Here is a tiny trained network, its code and every weight. The questions are about switching its units off for an input and a target symbol, where a switched-off unit gives its printed mean instead of its output.

import numpy as np


def w(rows, s, z=0):
    codes = np.array(rows[::2]) - 128.0
    scale = np.full(codes.shape[1], s)
    scale[-1] = z or s
    return codes * scale


def norm(h):
    return h / np.sqrt((h * h).mean(-1, keepdims=True) + 1e-5)


def softmax(a):
    e = np.exp(a - a.max(-1, keepdims=True))
    return e / e.sum(-1, keepdims=True)


def log_softmax(a):
    a = a - a.max(-1, keepdims=True)
    return a - np.log(np.exp(a).sum(-1, keepdims=True))


def net(x, mask):
    ids = ['αγηθξπτφψω'.index(c) for c in x.split()]
    T = len(ids)
    res = E[ids] + P[:T]
    u = 0
    for l in range(3):
        r = norm(res)
        for j in range(2):
            rows = slice(3 * j, 3 * j + 3)
            q, k, v = (r @ M[l][rows].T for M in (Q, K, V))
            z = softmax(np.where(np.tri(T) > 0, q @ k.T / 3**0.5, -1e9)) @ v
            o = O[l][rows]
            res = res + np.where(mask[u + j], z, o[:, -1]) @ o[:, :-1]
        u += 2
    return log_softmax(norm(res)[-1] @ U[:, :-1].T + U[:, -1])


Q, K, V, O = {}, {}, {}, {}
E = w([
[113,156,110,135,120,130,43],'α',
[101,72,124,128,219,189,126],'γ',
[123,107,58,169,111,124,40],'η',
[78,74,46,158,154,109,68],'θ',
[64,78,69,129,159,145,59],'ξ',
[207,95,90,177,107,190,171],'π',
[109,98,136,168,118,20,255],'τ',
[106,109,137,193,182,40,237],'φ',
[102,128,131,81,50,26,211],'ψ',
[72,245,129,142,100,163,172],'ω',
],0.0028)
P = w([
[227,171,25,44,254,132,165],'0',
[156,156,40,90,176,143,147],'1',
[123,150,55,132,134,154,128],'2',
[100,136,81,155,112,159,116],'3',
[84,122,120,158,94,163,107],'4',
[68,100,154,159,72,170,103],'5',
[46,83,170,180,51,183,108],'6',
],0.0026)
Q[0] = w([
[193,129,121,113,41,183,129],'L0H1',
[180,149,177,37,165,114,207],'L0H1',
[30,138,149,239,123,225,194],'L0H1',
[198,96,80,119,133,141,170],'L0H2',
[174,253,159,19,217,130,112],'L0H2',
[113,115,97,139,240,98,99],'L0H2',
],0.0067)
K[0] = w([
[36,169,208,181,231,91,111],'L0H1',
[174,181,92,64,177,116,52],'L0H1',
[80,35,198,184,3,116,57],'L0H1',
[84,162,144,35,120,54,118],'L0H2',
[251,105,15,72,228,81,128],'L0H2',
[222,205,118,58,72,155,146],'L0H2',
],0.0056)
V[0] = w([
[144,207,190,198,221,185,147],'L0H1',
[43,198,122,49,140,108,188],'L0H1',
[191,202,163,121,53,178,195],'L0H1',
[159,43,139,196,223,122,110],'L0H2',
[98,27,85,92,129,79,184],'L0H2',
[2,169,155,129,134,117,123],'L0H2',
],0.0041)
O[0] = w([
[97,73,70,254,111,40,74,151],'L0H1',
[132,130,102,162,244,177,145,36],'L0H1',
[53,39,107,59,162,92,113,147],'L0H1',
[169,147,108,152,14,85,101,181],'L0H2',
[196,156,195,104,159,110,68,170],'L0H2',
[105,161,110,199,212,112,113,3],'L0H2',
],0.0053,0.0019)
Q[1] = w([
[41,147,219,142,94,110,103],'L1H1',
[136,63,176,10,187,165,86],'L1H1',
[51,183,159,30,231,121,81],'L1H1',
[46,98,155,255,12,148,103],'L1H2',
[186,202,64,184,150,212,191],'L1H2',
[210,142,148,189,27,170,144],'L1H2',
],0.005)
K[1] = w([
[29,124,186,122,137,110,13],'L1H1',
[164,158,171,60,182,32,149],'L1H1',
[93,189,35,27,217,53,105],'L1H1',
[43,4,241,174,71,183,61],'L1H2',
[109,208,21,129,218,244,52],'L1H2',
[77,168,254,191,144,176,13],'L1H2',
],0.0046)
V[1] = w([
[68,141,98,81,71,125,224],'L1H1',
[66,254,74,95,193,130,50],'L1H1',
[135,131,114,55,108,204,16],'L1H1',
[11,162,46,119,64,69,62],'L1H2',
[181,117,178,214,99,196,218],'L1H2',
[27,95,146,145,166,158,80],'L1H2',
],0.0023)
O[1] = w([
[217,211,192,141,154,130,182,178],'L1H1',
[104,71,157,43,5,65,187,14],'L1H1',
[91,73,137,196,154,52,130,192],'L1H1',
[230,90,114,105,56,160,242,201],'L1H2',
[64,162,130,55,129,43,51,135],'L1H2',
[179,238,135,150,57,165,123,3],'L1H2',
],0.0022,0.0017)
Q[2] = w([
[153,240,173,5,222,36,253],'L2H1',
[122,140,180,16,174,31,246],'L2H1',
[124,94,75,99,183,208,58],'L2H1',
[108,129,138,112,207,96,138],'L2H2',
[101,110,175,138,244,156,108],'L2H2',
[159,204,160,64,90,99,123],'L2H2',
],0.006)
K[2] = w([
[248,100,15,107,170,160,97],'L2H1',
[231,73,6,87,115,168,131],'L2H1',
[68,165,135,41,240,45,253],'L2H1',
[96,164,55,83,162,121,180],'L2H2',
[28,157,53,124,184,171,130],'L2H2',
[110,160,177,125,123,15,122],'L2H2',
],0.0053)
V[2] = w([
[81,136,147,115,74,210,3],'L2H1',
[135,187,139,190,76,102,211],'L2H1',
[123,157,121,86,112,37,65],'L2H1',
[159,122,54,96,108,175,78],'L2H2',
[196,121,99,124,172,197,137],'L2H2',
[70,158,115,163,95,219,79],'L2H2',
],0.0032)
O[2] = w([
[224,85,2,38,161,161,182,100],'L2H1',
[119,129,143,97,237,35,114,141],'L2H1',
[141,89,155,200,168,163,184,139],'L2H1',
[54,146,176,81,194,112,201,253],'L2H2',
[38,170,148,83,116,98,110,189],'L2H2',
[191,130,37,89,180,93,152,81],'L2H2',
],0.0028,0.0027)
U = w([
[41,138,53,176,164,192,233,145],'α',
[143,146,117,247,73,31,96,79],'γ',
[193,86,86,92,44,194,182,111],'η',
[218,233,157,108,108,156,126,32],'θ',
[202,222,94,98,156,149,121,5],'ξ',
[50,43,146,35,63,48,114,199],'π',
[103,130,244,67,186,183,90,191],'τ',
[109,140,199,185,149,88,54,168],'φ',
[165,134,142,50,224,220,91,128],'ψ',
[116,29,26,142,255,131,90,64],'ω',
],0.008,0.0023)

Each question gives the input, a string of symbols that net reads in full, and the target symbol t.
The units are the heads (3 rows each of Q, K, V and O). Each row of codes is followed by its name. A weight is (code - 128) times the scale printed after its matrix; where a second scale follows, it is the last column's (O and U).
mask holds one flag per head, layer by layer. A switched-off head (its flag False) gives its mean, the last column of its rows in O, instead of its output. The means were averaged over made-up inputs and are rounded, as every weight is.
A unit's drop is (log p(t) with every unit on - log p(t) with that unit switched off) / (log p(t) with every unit on - log p(t) with every unit switched off).
The circuit of an input: a set's keep is (log p(t) with only the set's units on - log p(t) with every unit switched off) / (log p(t) with every unit on - log p(t) with every unit switched off). Starting from all 6 units, units are removed one at a time, each time the one whose removal leaves the highest keep (on an exact tie, the one counted first), for as long as the keep stays at least 0.8.
units of the circuit, in order: the units of the circuit, biggest drop first
most important unit: the unit with the biggest drop
which heads matter: for each layer, one digit per head in row order, 1 if its drop is at least 0.15 and else 0, layers parted by /
drop when u is switched off: that unit's drop, to one decimal
input γ φ α, target γ: units of the circuit, in order -> (L0H2 L0H1)
input φ ω α, target ω: units of the circuit, in order -> (L0H1)
input θ π γ, target π: which heads matter -> 01 / 00 / 01
input φ π π η, target η: units of the circuit, in order -> (L0H1 L2H1 L0H2)
input ψ γ θ π, target θ: which heads matter -> 10 / 00 / 00
input α α θ, target α: units of the circuit, in order -> (L0H2 L2H2)
input φ π φ π ω π, target ω: which heads matter -> 01 / 00 / 00
input ξ π π η ψ, target τ: which heads matter -> 11 / 00 / 00
input π ω π α γ, target α: units of the circuit, in order -> (L0H2 L0H1)
input π θ π θ, target η: which heads matter -> 10 / 00 / 10
input π φ π γ π γ φ, target γ: which heads matter -> 01 / 00 / 00
input α θ η, target θ: which heads matter -> 10 / 00 / 00
input π φ π ψ π, target τ: which heads matter -> 00 / 00 / 00
input π π ψ α, target τ: which heads matter -> 10 / 00 / 00
input π ξ π π π, target π: units of the circuit, in order -> (L0H1)
input θ π π π α α, target η: which heads matter -> 10 / 01 / 10
input α θ α, target ξ: which heads matter -> 10 / 00 / 10
input π π α, target η: which heads matter -> 00 / 00 / 10
input π φ α ω γ, target ω: which heads matter -> 00 / 00 / 01
input ψ π π ψ γ, target ψ: units of the circuit, in order -> (L0H1)
input ξ π θ, target η: units of the circuit, in order -> (L2H1 L0H2)
input π π ω, target π: which heads matter -> 01 / 00 / 00
input τ α θ φ τ τ, target τ: units of the circuit, in order -> (L0H1 L0H2)
input π θ γ, target η: which heads matter -> 01 / 00 / 10
input τ ψ φ φ φ γ, target γ: drop when L2H2 is switched off -> 0.1
input π ω α θ θ α, target θ: drop when L0H2 is switched off -> 0.0
input π π τ α, target τ: drop when L0H1 is switched off -> 0.7
input ω π φ ξ, target γ: most important unit -> L2H1
input θ θ π π α π, target α: drop when L1H1 is switched off -> 0.1
